Below are the code and all the weights of a small trained network. Each question names an input and a class and asks about switching units off, where a switched-off unit gives its printed mean instead of its output.

import numpy as np


def w(rows, s, z=0):
    codes = np.array(rows[::2]) - 128.0
    scale = np.full(codes.shape[1], s)
    scale[-1] = z or s
    return codes * scale


def f(y):
    return np.maximum(y, 0)


def log_softmax(a):
    a = a - a.max(-1, keepdims=True)
    return a - np.log(np.exp(a).sum(-1, keepdims=True))


def net(x, mask):
    res = np.array(x, float).reshape(1, 8) / 4 @ E
    y = f(res @ A[0][:, :-1].T + A[0][:, -1])
    res = res + np.where(mask, y, B[0][:, -1]) @ B[0][:, :-1]
    return log_softmax(res[-1] @ U[:, :-1].T + U[:, -1])


A, B = {}, {}
E = w([
[40,105,25,127,154,107,152,108],'x0',
[92,220,125,121,156,228,124,62],'x1',
[128,123,123,127,129,129,128,129],'x2',
[189,118,129,216,248,104,194,69],'x3',
[143,146,117,65,213,111,146,158],'x4',
[254,100,53,100,53,163,194,141],'x5',
[122,94,136,127,106,134,118,102],'x6',
[130,128,128,117,140,124,130,130],'x7',
],0.0076)
A[0] = w([
[166,130,96,88,126,196,152,126,92],'neuron 0',
[59,113,46,130,119,105,174,105,144],'neuron 1',
[131,127,113,111,134,176,88,74,111],'neuron 2',
[121,204,148,122,123,199,139,103,110],'neuron 3',
[96,177,125,110,143,254,150,44,56],'neuron 4',
[74,136,183,152,153,106,72,123,87],'neuron 5',
[122,113,116,64,169,115,145,131,225],'neuron 6',
[173,112,120,137,107,155,125,126,170],'neuron 7',
[138,131,140,176,170,81,190,88,60],'neuron 8',
[78,138,141,136,136,98,131,114,60],'neuron 9',
[91,145,135,113,140,129,74,132,78],'neuron 10',
[189,160,201,124,126,155,93,143,127],'neuron 11',
[143,166,108,121,146,191,84,95,112],'neuron 12',
[106,146,110,92,100,144,103,172,85],'neuron 13',
[151,101,99,112,115,162,133,110,111],'neuron 14',
[164,166,122,56,177,86,110,139,223],'neuron 15',
[162,139,121,162,170,131,152,90,43],'neuron 16',
[94,159,130,51,108,137,108,184,91],'neuron 17',
[134,127,132,171,179,122,143,109,75],'neuron 18',
[77,133,112,96,79,128,126,142,89],'neuron 19',
[92,127,170,144,157,109,103,172,98],'neuron 20',
[138,134,96,123,110,105,162,135,187],'neuron 21',
[102,105,156,157,161,144,136,109,66],'neuron 22',
[81,127,186,140,168,140,124,142,70],'neuron 23',
[144,123,58,128,104,174,170,143,72],'neuron 24',
[129,157,129,128,135,110,155,147,142],'neuron 25',
[90,151,147,63,64,91,106,104,102],'neuron 26',
[111,70,143,156,89,60,149,136,253],'neuron 27',
[153,135,149,149,152,105,157,91,88],'neuron 28',
[85,131,46,146,123,109,137,119,142],'neuron 29',
[162,123,184,136,113,100,122,160,253],'neuron 30',
[131,109,112,203,133,139,133,92,145],'neuron 31',
[87,144,123,136,155,95,115,105,81],'neuron 32',
],0.0096,0.0028)
B[0] = w([
[128,104,156,160,146,132,174,175,193],'neuron 0',
[199,122,243,165,179,179,56,94,237],'neuron 1',
[83,141,104,154,109,1,101,140,173],'neuron 2',
[102,102,89,155,116,89,52,183,214],'neuron 3',
[116,65,66,125,135,52,79,169,255],'neuron 4',
[115,81,126,145,136,173,213,171,230],'neuron 5',
[82,192,84,190,142,195,58,73,199],'neuron 6',
[78,119,146,178,146,164,146,152,183],'neuron 7',
[217,156,169,35,90,75,132,107,220],'neuron 8',
[121,64,140,120,133,155,165,174,177],'neuron 9',
[156,135,128,96,116,135,190,178,183],'neuron 10',
[165,108,208,187,185,193,65,106,204],'neuron 11',
[109,101,92,159,151,73,82,168,193],'neuron 12',
[181,155,168,70,114,89,131,106,182],'neuron 13',
[100,115,145,139,87,160,191,140,170],'neuron 14',
[43,203,77,192,111,162,113,85,208],'neuron 15',
[180,163,164,97,67,55,154,151,196],'neuron 16',
[184,166,141,86,65,103,145,117,205],'neuron 17',
[148,140,133,77,91,109,151,119,198],'neuron 18',
[172,135,158,57,83,143,118,86,189],'neuron 19',
[87,107,121,139,116,171,156,191,196],'neuron 20',
[115,105,131,167,144,190,113,178,183],'neuron 21',
[154,113,139,104,88,131,168,144,174],'neuron 22',
[135,105,121,102,136,155,193,154,198],'neuron 23',
[149,44,153,152,131,156,190,137,201],'neuron 24',
[44,185,113,135,61,92,152,94,152],'neuron 25',
[149,131,162,80,91,138,143,80,199],'neuron 26',
[74,144,45,159,125,85,62,123,234],'neuron 27',
[220,153,126,85,41,56,130,79,183],'neuron 28',
[170,112,195,128,193,202,47,113,213],'neuron 29',
[91,110,63,175,169,159,51,94,208],'neuron 30',
[127,187,154,74,76,117,107,65,201],'neuron 31',
[137,145,168,121,149,158,154,165,190],'neuron 32',
],0.0057,0.007)
U = w([
[174,153,157,47,91,84,163,122,6],'0',
[152,117,160,148,172,172,88,124,133],'1',
[123,96,73,149,137,66,100,183,76],'2',
[135,78,151,137,136,164,247,213,31],'3',
[113,162,105,150,122,159,122,91,224],'4',
[124,143,119,135,128,142,139,109,224],'5',
[114,150,117,155,106,121,152,127,200],'6',
],0.011,0.0023)

Each question gives the input, the list of numbers given to net, and the class t.
The units are the neurons (one row each of A and B). Each row of codes is followed by its name. A weight is (code - 128) times the scale printed after its matrix; where a second scale follows, it is the last column's (A, B and U).
mask holds one flag per neuron, in row order. A switched-off neuron (its flag False) gives its mean, the last column of its row in B, instead of its output. The means were averaged over made-up inputs and are rounded, as every weight is.
A unit's drop is (log p(t) with every unit on - log p(t) with that unit switched off) / (log p(t) with every unit on - log p(t) with every unit switched off).
The circuit of an input: a set's keep is (log p(t) with only the set's units on - log p(t) with every unit switched off) / (log p(t) with every unit on - log p(t) with every unit switched off). Starting from the 12 units with the biggest drops (on a tie, the unit counted first), units are removed one at a time, each time the one whose removal leaves the highest keep (on an exact tie, the one counted first), for as long as the keep stays at least 0.8.
units of the circuit, in order: the units of the circuit, biggest drop first
unit that matters most: the unit with the biggest drop
top k neurons: the k neurons with the biggest drops, biggest first
drop of u: that unit's drop, to one decimal
input [3,1,-4,2,0,7,3,0], class 3: units of the circuit, in order : neuron 24; neuron 0
input [8,-1,-2,6,1,1,6,1], class 1: units of the circuit, in order : neuron 1
input [-7,-7,8,-1,2,5,3,-4], class 1: units of the circuit, in order : neuron 11; neuron 30
input [8,-2,-1,1,-3,0,4,1], class 1: units of the circuit, in order : neuron 1; neuron 29
input [-8,-8,2,-4,-5,-1,-5,-5], class 1: top 3 neurons : neuron 11; neuron 4; neuron 30
input [-3,3,1,3,1,7,3,-2], class 3: units of the circuit, in order : neuron 0; neuron 24
input [-4,-6,-1,7,-7,1,1,7], class 0: top 3 neurons : neuron 8; neuron 28; neuron 31
input [-3,-3,-1,-5,6,-8,-4,0], class 3: units of the circuit, in order : neuron 5; neuron 20
input [-2,-1,0,-8,0,-2,-8,-7], class 0: units of the circuit, in order : neuron 17; neuron 13
input [-8,-8,-4,-4,-3,7,-2,8], class 1: units of the circuit, in order : neuron 11; neuron 30
input [0,-8,-7,8,-8,-1,5,2], class 0: top 3 neurons : neuron 8; neuron 31; neuron 28
input [7,-2,-2,4,-2,3,4,-2], class 1: units of the circuit, in order : neuron 1; neuron 29
input [5,-1,3,1,7,5,-1,-1], class 4: units of the circuit, in order : neuron 6; neuron 15
input [6,0,-5,-8,6,-1,7,0], class 0: unit that matters most : neuron 17
input [-5,-4,-5,-3,-1,8,3,-3], class 3: units of the circuit, in order : neuron 24; neuron 7
input [3,8,-8,-7,-5,7,4,-5], class 2: units of the circuit, in order : neuron 4; neuron 3
input [8,4,-3,-4,2,8,-5,-6], class 1: units of the circuit, in order : neuron 1; neuron 29
input [6,8,-1,1,-4,-6,6,-5], class 2: top 2 neurons : neuron 4; neuron 2
input [-8,-7,-6,1,4,3,1,-2], class 1: units of the circuit, in order : neuron 11; neuron 30
input [6,8,8,-5,3,7,0,-1], class 2: units of the circuit, in order : neuron 4
input [0,-2,4,-7,0,-8,5,-7], class 3: top 2 neurons : neuron 5; neuron 20
input [6,0,1,6,7,5,-2,3], class 4: top 2 neurons : neuron 6; neuron 15
input [4,-4,2,-7,0,-6,-2,-1], class 0: top 2 neurons : neuron 17; neuron 19
input [-6,-3,-1,-4,-7,2,1,3], class 4: top 2 neurons : neuron 1; neuron 30
input [-3,6,-1,6,4,-8,1,-7], class 3: top 2 neurons : neuron 5; neuron 23
input [8,-7,-1,-1,-6,-4,-2,3], class 1: top 3 neurons : neuron 1; neuron 29; neuron 4
input [-5,-4,-1,4,8,5,4,-3], class 4: unit that matters most : neuron 15
input [3,-1,7,5,0,2,2,-2], class 0: drop of neuron 15 : 0.1
input [-7,8,-6,-4,-8,7,2,-4], class 2: drop of neuron 3 : 0.3
input [1,6,-1,5,3,-2,-6,-3], class 2: drop of neuron 4 : 0.5
